Below is a small trained network, with its code and all its weights. Each question gives an input and a class and asks what happens when units are switched off, that is, made to give their printed mean instead of their output.

import numpy as np


def w(rows, s, z=0):
    codes = np.array(rows[::2]) - 128.0
    scale = np.full(codes.shape[1], s)
    scale[-1] = z or s
    return codes * scale


def f(y):
    return y / 2 * (1 + np.tanh(0.7978845608 * (y + 0.044715 * y**3)))


def log_softmax(a):
    a = a - a.max(-1, keepdims=True)
    return a - np.log(np.exp(a).sum(-1, keepdims=True))


def net(x, mask):
    res = np.array(x, float).reshape(1, 6) / 4 @ E
    y = f(res @ A[0][:, :-1].T + A[0][:, -1])
    res = res + np.where(mask, y, B[0][:, -1]) @ B[0][:, :-1]
    return log_softmax(res[-1] @ U[:, :-1].T + U[:, -1])


A, B = {}, {}
E = w([
[132,137,140,116,151,135,130,125],'x0',
[116,134,116,139,109,130,125,156],'x1',
[239,80,179,167,182,58,152,237],'x2',
[120,125,116,142,104,123,120,141],'x3',
[56,171,182,254,186,82,181,83],'x4',
[54,133,143,54,150,25,155,119],'x5',
],0.0095)
A[0] = w([
[121,139,97,115,130,163,119,119,57],'N0',
[115,128,131,67,144,56,123,151,208],'N1',
[211,94,113,84,110,119,118,150,115],'N2',
[159,121,151,167,132,156,121,159,96],'N3',
[133,118,99,79,113,119,131,128,183],'N4',
[121,127,73,121,160,145,123,125,96],'N5',
[127,129,123,110,122,124,139,137,115],'N6',
[120,134,141,115,113,125,130,144,122],'N7',
[187,119,134,149,165,31,141,176,190],'N8',
[70,137,103,99,91,222,117,70,154],'N9',
[178,116,150,152,141,59,142,166,2],'N10',
[96,123,131,26,126,14,136,153,94],'N11',
[33,153,108,146,162,123,136,104,101],'N12',
[122,144,141,190,146,121,143,121,15],'N13',
[110,119,151,128,110,115,135,120,132],'N14',
[42,141,154,134,113,99,144,78,100],'N15',
[104,147,166,255,159,115,151,95,106],'N16',
[147,133,114,134,127,75,116,134,100],'N17',
[143,116,96,55,104,131,119,136,18],'N18',
[162,121,86,125,130,127,159,138,105],'N19',
[69,121,139,128,138,123,135,96,105],'N20',
],0.018,0.012)
B[0] = w([
[136,88,183,112,143,147,159,111,145],'N0',
[117,142,85,165,168,88,145,130,197],'N1',
[119,195,145,117,75,139,130,98,189],'N2',
[123,156,144,128,71,108,140,88,150],'N3',
[142,117,166,152,99,166,135,164,184],'N4',
[131,129,117,116,105,141,103,139,135],'N5',
[141,96,100,135,126,158,88,76,132],'N6',
[160,112,156,126,154,111,109,100,130],'N7',
[129,119,165,120,56,173,107,114,208],'N8',
[130,3,125,112,165,123,117,174,255],'N9',
[118,108,57,145,226,91,140,152,155],'N10',
[136,21,127,104,135,154,105,165,201],'N11',
[126,190,118,155,93,120,140,75,191],'N12',
[133,81,143,103,73,139,111,125,148],'N13',
[146,152,147,101,181,125,115,90,137],'N14',
[144,224,137,123,125,99,148,98,193],'N15',
[128,36,107,106,186,128,122,177,215],'N16',
[134,103,166,97,184,134,171,123,136],'N17',
[116,102,109,160,197,80,143,120,166],'N18',
[101,154,146,81,112,120,123,118,137],'N19',
[123,193,123,163,105,137,120,137,165],'N20',
],0.021,0.023)
U = w([
[154,93,177,62,107,190,87,180,52],'0',
[112,105,80,137,188,113,126,176,254],'1',
[129,253,153,133,83,112,145,80,102],'2',
],0.011,0.0039)

Each question gives the input, the list of numbers given to net, and the class t.
The units are the neurons (one row each of A and B). Each row of codes is followed by its name. A weight is (code - 128) times the scale printed after its matrix; where a second scale follows, it is the last column's (A, B and U).
mask holds one flag per neuron, in row order. A switched-off neuron (its flag False) gives its mean, the last column of its row in B, instead of its output. The means were averaged over made-up inputs and are rounded, as every weight is.
A unit's drop is (log p(t) with every unit on - log p(t) with that unit switched off) / (log p(t) with every unit on - log p(t) with every unit switched off).
The circuit of an input: a set's keep is (log p(t) with only the set's units on - log p(t) with every unit switched off) / (log p(t) with every unit on - log p(t) with every unit switched off). Starting from the 12 units with the biggest drops (on a tie, the unit counted first), units are removed one at a time, each time the one whose removal leaves the highest keep (on an exact tie, the one counted first), for as long as the keep stays at least 0.8.
circuit, biggest first: the units of the circuit, biggest drop first
top k neurons: the k neurons with the biggest drops, biggest first
drop when u is switched off: that unit's drop, to one decimal
input [-5,-4,-3,4,-8,3], class 1: circuit, biggest first => (N18)
input [-2,-3,-3,1,-6,1], class 1: top 2 neurons => (N18 N8)
input [6,-5,-1,-4,-5,2], class 1: top 3 neurons => (N8 N1 N18)
input [7,4,4,-3,5,-4], class 0: top 2 neurons => (N8 N1)
input [-5,-8,7,4,-1,5], class 0: top 2 neurons => (N8 N11)
input [7,3,1,4,4,-1], class 0: top 2 neurons => (N1 N10)
input [-6,4,0,2,-6,1], class 1: top 4 neurons => (N8 N18 N1 N13)
input [-3,-7,-3,-2,-2,1], class 1: top 4 neurons => (N8 N2 N11 N13)
input [5,-3,8,-4,7,-6], class 0: top 3 neurons => (N8 N13 N1)
input [-6,-8,-2,-1,-7,7], class 1: top 2 neurons => (N1 N18)
input [-7,-4,6,-7,5,0], class 0: top 3 neurons => (N8 N13 N18)
input [3,-6,-8,8,-8,2], class 1: top 3 neurons => (N18 N8 N13)
input [2,7,2,-3,5,0], class 0: top 3 neurons => (N8 N1 N18)
input [5,-2,-4,-2,-6,8], class 1: circuit, biggest first => (N1)
input [-6,2,8,8,-1,7], class 0: drop when N16 is switched off => 0.1
input [1,4,-4,4,8,5], class 2: drop when N12 is switched off => 0.4
input [-3,-7,4,2,4,-8], class 0: drop when N8 is switched off => 0.2
